Below is a small trained network, with its code and all its weights. Each question gives an input and a class and asks what happens when units are switched off, that is, made to give their printed mean instead of their output.

import numpy as np


def w(rows, s, z=0):
    codes = np.array(rows[::2]) - 128.0
    scale = np.full(codes.shape[1], s)
    scale[-1] = z or s
    return codes * scale


def f(y):
    return y / 2 * (1 + np.tanh(0.7978845608 * (y + 0.044715 * y**3)))


def log_softmax(a):
    a = a - a.max(-1, keepdims=True)
    return a - np.log(np.exp(a).sum(-1, keepdims=True))


def net(x, mask):
    res = np.array(x, float).reshape(1, 3) / 4 @ E
    y = f(res @ A[0][:, :-1].T + A[0][:, -1])
    res = res + np.where(mask, y, B[0][:, -1]) @ B[0][:, :-1]
    return log_softmax(res[-1] @ U[:, :-1].T + U[:, -1])


A, B = {}, {}
E = w([
[74,11,86,46,99,148,13],'x0',
[19,202,96,95,64,1,203],'x1',
[120,75,243,63,81,219,203],'x2',
],0.0078)
A[0] = w([
[198,95,157,148,197,123,110,167],'n1',
[139,145,129,170,157,140,176,30],'n2',
[134,167,97,132,174,98,62,34],'n3',
[173,127,160,140,161,180,99,46],'n4',
[149,161,60,144,181,101,107,86],'n5',
[164,206,156,163,154,139,142,96],'n6',
[88,143,114,120,111,116,145,3],'n7',
[127,123,165,207,188,176,59,204],'n8',
[154,101,123,158,161,190,137,25],'n9',
[200,127,141,99,166,138,81,70],'n10',
[90,122,224,85,86,178,161,113],'n11',
[128,152,94,172,174,93,74,58],'n12',
[97,171,103,109,84,88,137,175],'n13',
[58,138,156,97,129,76,168,49],'n14',
[117,145,100,210,112,93,69,174],'n15',
[109,117,98,37,83,167,61,80],'n16',
[157,134,160,180,119,144,245,137],'n17',
],0.011,0.005)
B[0] = w([
[117,167,138,95,69,83,105,210],'n1',
[56,116,82,127,245,164,146,163],'n2',
[159,134,150,121,193,151,223,189],'n3',
[144,192,114,54,153,114,125,175],'n4',
[146,77,173,134,162,149,201,217],'n5',
[56,75,61,163,187,103,89,218],'n6',
[127,167,88,72,192,116,185,142],'n7',
[123,146,122,103,88,65,85,235],'n8',
[139,176,112,85,174,111,142,160],'n9',
[124,166,90,87,138,77,123,170],'n10',
[187,116,200,152,168,111,203,229],'n11',
[204,114,146,106,150,142,171,207],'n12',
[100,160,147,84,95,67,81,244],'n13',
[134,188,109,60,148,55,152,206],'n14',
[175,105,191,164,139,147,158,240],'n15',
[114,47,78,152,237,110,106,222],'n16',
[112,76,116,182,184,95,111,254],'n17',
],0.011,0.0082)
U = w([
[246,112,238,120,166,149,182,104],'0',
[132,249,95,36,130,87,92,110],'1',
[84,40,42,154,196,129,79,110],'2',
[134,117,211,181,56,109,50,252],'3',
[94,164,108,131,54,221,124,87],'4',
[117,172,128,122,110,216,114,90],'5',
],0.011,0.015)

Each question gives the input, the list of numbers given to net, and the class t.
The units are the neurons (one row each of A and B). Each row of codes is followed by its name. A weight is (code - 128) times the scale printed after its matrix; where a second scale follows, it is the last column's (A, B and U).
mask holds one flag per neuron, in row order. A switched-off neuron (its flag False) gives its mean, the last column of its row in B, instead of its output. The means were averaged over made-up inputs and are rounded, as every weight is.
A unit's drop is (log p(t) with every unit on - log p(t) with that unit switched off) / (log p(t) with every unit on - log p(t) with every unit switched off).
The circuit of an input: a set's keep is (log p(t) with only the set's units on - log p(t) with every unit switched off) / (log p(t) with every unit on - log p(t) with every unit switched off). Starting from the 12 units with the biggest drops (on a tie, the unit counted first), units are removed one at a time, each time the one whose removal leaves the highest keep (on an exact tie, the one counted first), for as long as the keep stays at least 0.8.
units of the circuit, in order: the units of the circuit, biggest drop first
most important unit: the unit with the biggest drop
k most important neurons: the k neurons with the biggest drops, biggest first
drop when u is switched off: that unit's drop, to one decimal
input [-1,-2,-4], class 0: most important unit -> n13
input [4,3,-4], class 0: units of the circuit, in order -> (n6; n15)
input [-6,-3,4], class 2: 2 most important neurons -> (n6; n17)
input [-6,7,3], class 1: 3 most important neurons -> (n14; n13; n16)
input [-5,-2,-4], class 2: 3 most important neurons -> (n6; n11; n2)
input [5,-8,-7], class 1: 3 most important neurons -> (n8; n10; n1)
input [3,-1,1], class 3: 2 most important neurons -> (n6; n17)
input [-8,-3,6], class 2: 2 most important neurons -> (n6; n17)
input [-2,3,1], class 3: 2 most important neurons -> (n4; n16)
input [-1,1,0], class 3: drop when n17 is switched off -> 0.0
input [6,-6,-3], class 1: drop when n4 is switched off -> 0.2
input [-7,4,3], class 2: drop when n17 is switched off -> 0.1
input [-1,-4,-5], class 0: drop when n12 is switched off -> 0.1
input [-4,7,-7], class 0: units of the circuit, in order -> (n15)
